Here is a tiny trained network, its code and every weight. The questions are about switching its units off for an input and a class, where a switched-off unit gives its printed mean instead of its output.

import numpy as np


def w(rows, s, z=0):
    codes = np.array(rows[::2]) - 128.0
    scale = np.full(codes.shape[1], s)
    scale[-1] = z or s
    return codes * scale


def norm(h):
    return h / np.sqrt((h * h).mean(-1, keepdims=True) + 1e-5)


def f(y):
    return y / 2 * (1 + np.tanh(0.7978845608 * (y + 0.044715 * y**3)))


def log_softmax(a):
    a = a - a.max(-1, keepdims=True)
    return a - np.log(np.exp(a).sum(-1, keepdims=True))


def net(x, mask):
    res = np.array(x, float).reshape(1, 5) / 4 @ E
    u = 0
    for l in range(3):
        y = f(norm(res) @ A[l][:, :-1].T + A[l][:, -1])
        res = res + np.where(mask[u : u + 4], y, B[l][:, -1]) @ B[l][:, :-1]
        u += 4
    return log_softmax(norm(res)[-1] @ U[:, :-1].T + U[:, -1])


A, B = {}, {}
E = w([
[185,122,117,165,102,94,71,167,63,79,113],'x0',
[132,106,136,104,149,158,117,147,119,75,173],'x1',
[175,179,104,127,157,80,76,130,149,142,148],'x2',
[152,198,2,77,148,171,111,82,105,97,163],'x3',
[56,132,73,152,103,73,147,103,89,201,95],'x4',
],0.0091)
A[0] = w([
[54,104,118,172,91,131,171,126,51,101,104,121],'0.n0',
[137,15,206,124,93,99,171,185,162,156,110,14],'0.n1',
[122,96,218,76,129,202,180,187,190,87,176,10],'0.n2',
[107,126,253,162,150,80,177,168,216,150,65,3],'0.n3',
],0.0057,0.0062)
B[0] = w([
[99,108,82,117,88,162,111,185,132,101,79,251],'0.n0',
[113,229,179,66,157,142,98,103,189,146,152,208],'0.n1',
[154,2,85,130,175,182,199,116,89,137,113,211],'0.n2',
[99,174,208,117,41,105,85,104,175,122,85,218],'0.n3',
],0.0099,0.0025)
A[1] = w([
[142,131,253,184,136,74,136,137,138,166,127,93],'1.n0',
[193,127,166,105,124,157,167,130,91,123,165,90],'1.n1',
[94,120,127,155,70,59,147,155,125,208,89,2],'1.n2',
[247,129,132,180,158,88,38,166,71,111,150,9],'1.n3',
],0.0078,0.0044)
B[1] = w([
[121,172,166,112,51,154,86,104,208,143,67,240],'1.n0',
[77,93,46,145,172,90,175,140,121,178,104,169],'1.n1',
[125,83,152,147,188,107,112,146,127,161,156,227],'1.n2',
[176,117,52,101,85,6,247,177,191,83,181,254],'1.n3',
],0.011,0.004)
A[2] = w([
[149,46,181,147,169,195,173,107,135,126,155,83],'2.n0',
[155,54,170,127,154,190,177,115,148,111,170,60],'2.n1',
[69,95,113,160,148,80,125,157,139,253,101,2],'2.n2',
[142,224,95,74,166,157,151,51,155,157,173,68],'2.n3',
],0.0079,0.0048)
B[2] = w([
[162,145,190,144,199,112,136,67,105,56,87,197],'2.n0',
[156,121,135,150,193,92,184,2,138,77,92,191],'2.n1',
[148,70,95,201,203,78,142,135,94,220,134,220],'2.n2',
[136,189,244,134,164,164,45,149,124,164,223,254],'2.n3',
],0.0091,0.0038)
U = w([
[90,61,85,191,197,76,130,146,95,247,123,77],'0',
[84,90,73,130,45,204,107,171,43,76,79,56],'1',
[163,75,160,107,225,171,203,52,125,48,112,99],'2',
[101,121,234,143,61,109,87,125,214,176,52,245],'3',
[127,220,146,103,184,188,48,114,120,175,231,50],'4',
[212,161,59,86,83,17,162,177,166,61,183,252],'5',
],0.014,0.0024)

Each question gives the input, the list of numbers given to net, and the class t.
The units are the neurons (one row each of A and B). Each row of codes is followed by its name. A weight is (code - 128) times the scale printed after its matrix; where a second scale follows, it is the last column's (A, B and U).
mask holds one flag per neuron, layer by layer. A switched-off neuron (its flag False) gives its mean, the last column of its row in B, instead of its output. The means were averaged over made-up inputs and are rounded, as every weight is.
A unit's drop is (log p(t) with every unit on - log p(t) with that unit switched off) / (log p(t) with every unit on - log p(t) with every unit switched off).
The circuit of an input: a set's keep is (log p(t) with only the set's units on - log p(t) with every unit switched off) / (log p(t) with every unit on - log p(t) with every unit switched off). Starting from all 12 units, units are removed one at a time, each time the one whose removal leaves the highest keep (on an exact tie, the one counted first), for as long as the keep stays at least 0.8.
units of the circuit, in order: the units of the circuit, biggest drop first
top k neurons: the k neurons with the biggest drops, biggest first
top k neurons in layer l: the k neurons of layer l with the biggest drops, biggest first
drop when u is switched off: that unit's drop, to one decimal
input [-2,-5,-5,8,2], class 4: top neuron => (2.n3)
input [-8,7,-1,-6,-2], class 2: top 2 neurons => (0.n2, 2.n1)
input [-6,2,4,-3,-3], class 2: top 2 neurons => (0.n2, 2.n1)
input [6,-5,-3,5,6], class 1: units of the circuit, in order => (0.n0, 1.n3)
input [-7,4,-5,8,-3], class 4: top 2 neurons => (2.n3, 1.n2)
input [8,-4,6,-6,3], class 5: top 2 neurons => (1.n3, 2.n3)
input [-1,1,-8,-4,-2], class 2: top 4 neurons => (0.n2, 2.n1, 2.n0, 0.n0)
input [1,8,-3,8,3], class 4: top 2 neurons => (2.n3, 1.n3)
input [4,1,-7,-2,1], class 1: top 2 neurons => (0.n0, 1.n0)
input [3,1,-7,-1,5], class 1: top 2 neurons => (0.n0, 1.n1)
input [-1,-3,7,6,-1], class 4: drop when 2.n3 is switched off => 1.4
input [1,2,-2,-1,2], class 1: drop when 0.n0 is switched off => 0.5
input [0,2,1,8,4], class 4: drop when 2.n0 is switched off => 0.0
input [-7,8,-5,8,2], class 4: units of the circuit, in order => (2.n3)
input [4,6,-5,-7,-5], class 2: top 3 neurons in layer 2 => (2.n1, 2.n0, 2.n3)
